Here is a tiny trained network, its code and every weight. The questions are about switching its units off for an input and a class, where a switched-off unit gives its printed mean instead of its output.

import numpy as np


def w(rows, s, z=0):
    codes = np.array(rows[::2]) - 128.0
    scale = np.full(codes.shape[1], s)
    scale[-1] = z or s
    return codes * scale


def f(y):
    return y / 2 * (1 + np.tanh(0.7978845608 * (y + 0.044715 * y**3)))


def log_softmax(a):
    a = a - a.max(-1, keepdims=True)
    return a - np.log(np.exp(a).sum(-1, keepdims=True))


def net(x, mask):
    res = np.array(x, float).reshape(1, 3) / 4 @ E
    y = f(res @ A[0][:, :-1].T + A[0][:, -1])
    res = res + np.where(mask, y, B[0][:, -1]) @ B[0][:, :-1]
    return log_softmax(res[-1] @ U[:, :-1].T + U[:, -1])


A, B = {}, {}
E = w([
[132,93,30,131,138,121,119,152,181],'x0',
[226,73,109,84,87,129,254,117,105],'x1',
[78,162,110,133,103,60,176,84,189],'x2',
],0.014)
A[0] = w([
[160,70,37,149,182,141,99,90,164,63],'N0',
[119,164,192,77,156,104,149,78,79,119],'N1',
[117,147,132,125,55,114,139,58,235,79],'N2',
[179,125,120,102,88,166,164,115,150,39],'N3',
[187,91,147,102,185,212,100,238,110,38],'N4',
[193,86,151,101,186,220,84,171,122,106],'N5',
[66,122,163,168,195,161,126,172,169,27],'N6',
[85,133,132,152,107,44,156,142,145,59],'N7',
[101,120,193,132,188,132,158,45,63,41],'N8',
[155,125,146,123,55,2,114,47,195,109],'N9',
[146,123,115,70,84,186,198,146,156,80],'N10',
[72,193,179,126,173,133,82,130,183,69],'N11',
[161,75,145,127,190,104,100,229,68,78],'N12',
[180,95,149,97,83,168,127,65,154,76],'N13',
[142,92,229,164,91,127,115,68,120,121],'N14',
[138,53,75,181,153,109,129,166,189,40],'N15',
[202,91,120,84,33,119,136,154,98,136],'N16',
[135,148,127,166,161,129,30,178,161,52],'N17',
[109,108,15,147,77,147,115,154,151,254],'N18',
],0.0093,0.0086)
B[0] = w([
[237,250,1,132,166,157,164,82,114,169],'N0',
[187,218,89,156,161,119,210,88,45,177],'N1',
[119,124,132,206,77,176,165,199,175,195],'N2',
[195,88,147,90,190,85,126,204,180,166],'N3',
[114,80,88,196,85,171,145,193,173,197],'N4',
[72,139,105,170,50,197,160,122,175,205],'N5',
[115,122,180,110,181,72,175,140,206,161],'N6',
[132,106,88,159,122,162,135,227,221,163],'N7',
[175,186,62,123,201,144,169,111,183,150],'N8',
[69,107,126,152,32,209,155,159,207,220],'N9',
[167,98,160,50,139,71,80,173,129,195],'N10',
[155,92,138,61,129,85,141,138,128,214],'N11',
[65,113,107,202,99,135,137,129,214,175],'N12',
[165,143,184,83,189,110,61,150,167,160],'N13',
[177,219,75,167,199,208,128,78,61,169],'N14',
[234,219,27,135,194,147,171,138,189,160],'N15',
[130,109,177,67,102,85,95,146,127,226],'N16',
[152,127,195,55,142,54,79,204,138,191],'N17',
[141,139,99,111,153,145,100,8,25,246],'N18',
],0.0093,0.012)
U = w([
[90,73,108,225,34,178,161,177,193,92],'0',
[166,183,73,147,202,145,162,60,105,90],'1',
[136,63,164,46,155,43,112,184,162,85],'2',
[64,69,151,130,27,142,112,10,5,250],'3',
],0.011,0.014)

Each question gives the input, the list of numbers given to net, and the class t.
The units are the neurons (one row each of A and B). Each row of codes is followed by its name. A weight is (code - 128) times the scale printed after its matrix; where a second scale follows, it is the last column's (A, B and U).
mask holds one flag per neuron, in row order. A switched-off neuron (its flag False) gives its mean, the last column of its row in B, instead of its output. The means were averaged over made-up inputs and are rounded, as every weight is.
A unit's drop is (log p(t) with every unit on - log p(t) with that unit switched off) / (log p(t) with every unit on - log p(t) with every unit switched off).
The circuit of an input: a set's keep is (log p(t) with only the set's units on - log p(t) with every unit switched off) / (log p(t) with every unit on - log p(t) with every unit switched off). Starting from the 12 units with the biggest drops (on a tie, the unit counted first), units are removed one at a time, each time the one whose removal leaves the highest keep (on an exact tie, the one counted first), for as long as the keep stays at least 0.8.
units of the circuit, in order: the units of the circuit, biggest drop first
top k neurons: the k neurons with the biggest drops, biggest first
drop when u is switched off: that unit's drop, to one decimal
input [3,-7,-4], class 2: units of the circuit, in order : N17
input [0,-2,3], class 3: units of the circuit, in order : N4, N15, N3
input [-1,-8,7], class 2: top 2 neurons : N11, N17
input [-8,-7,7], class 1: top 4 neurons : N1, N14, N8, N4
input [-5,5,1], class 1: top 3 neurons : N14, N1, N17
input [-8,8,-8], class 0: top 3 neurons : N4, N5, N12
input [-5,7,5], class 2: top 2 neurons : N10, N16
input [-8,-2,8], class 0: top 3 neurons : N9, N2, N18
input [-7,-1,5], class 1: top 2 neurons : N1, N14
input [4,6,5], class 2: top 2 neurons : N10, N5
input [7,-3,5], class 1: top 2 neurons : N18, N0
input [4,1,2], class 1: drop when N0 is switched off : 0.1
input [-2,-3,3], class 3: drop when N3 is switched off : 0.2
input [1,-5,-1], class 2: top neuron : N17
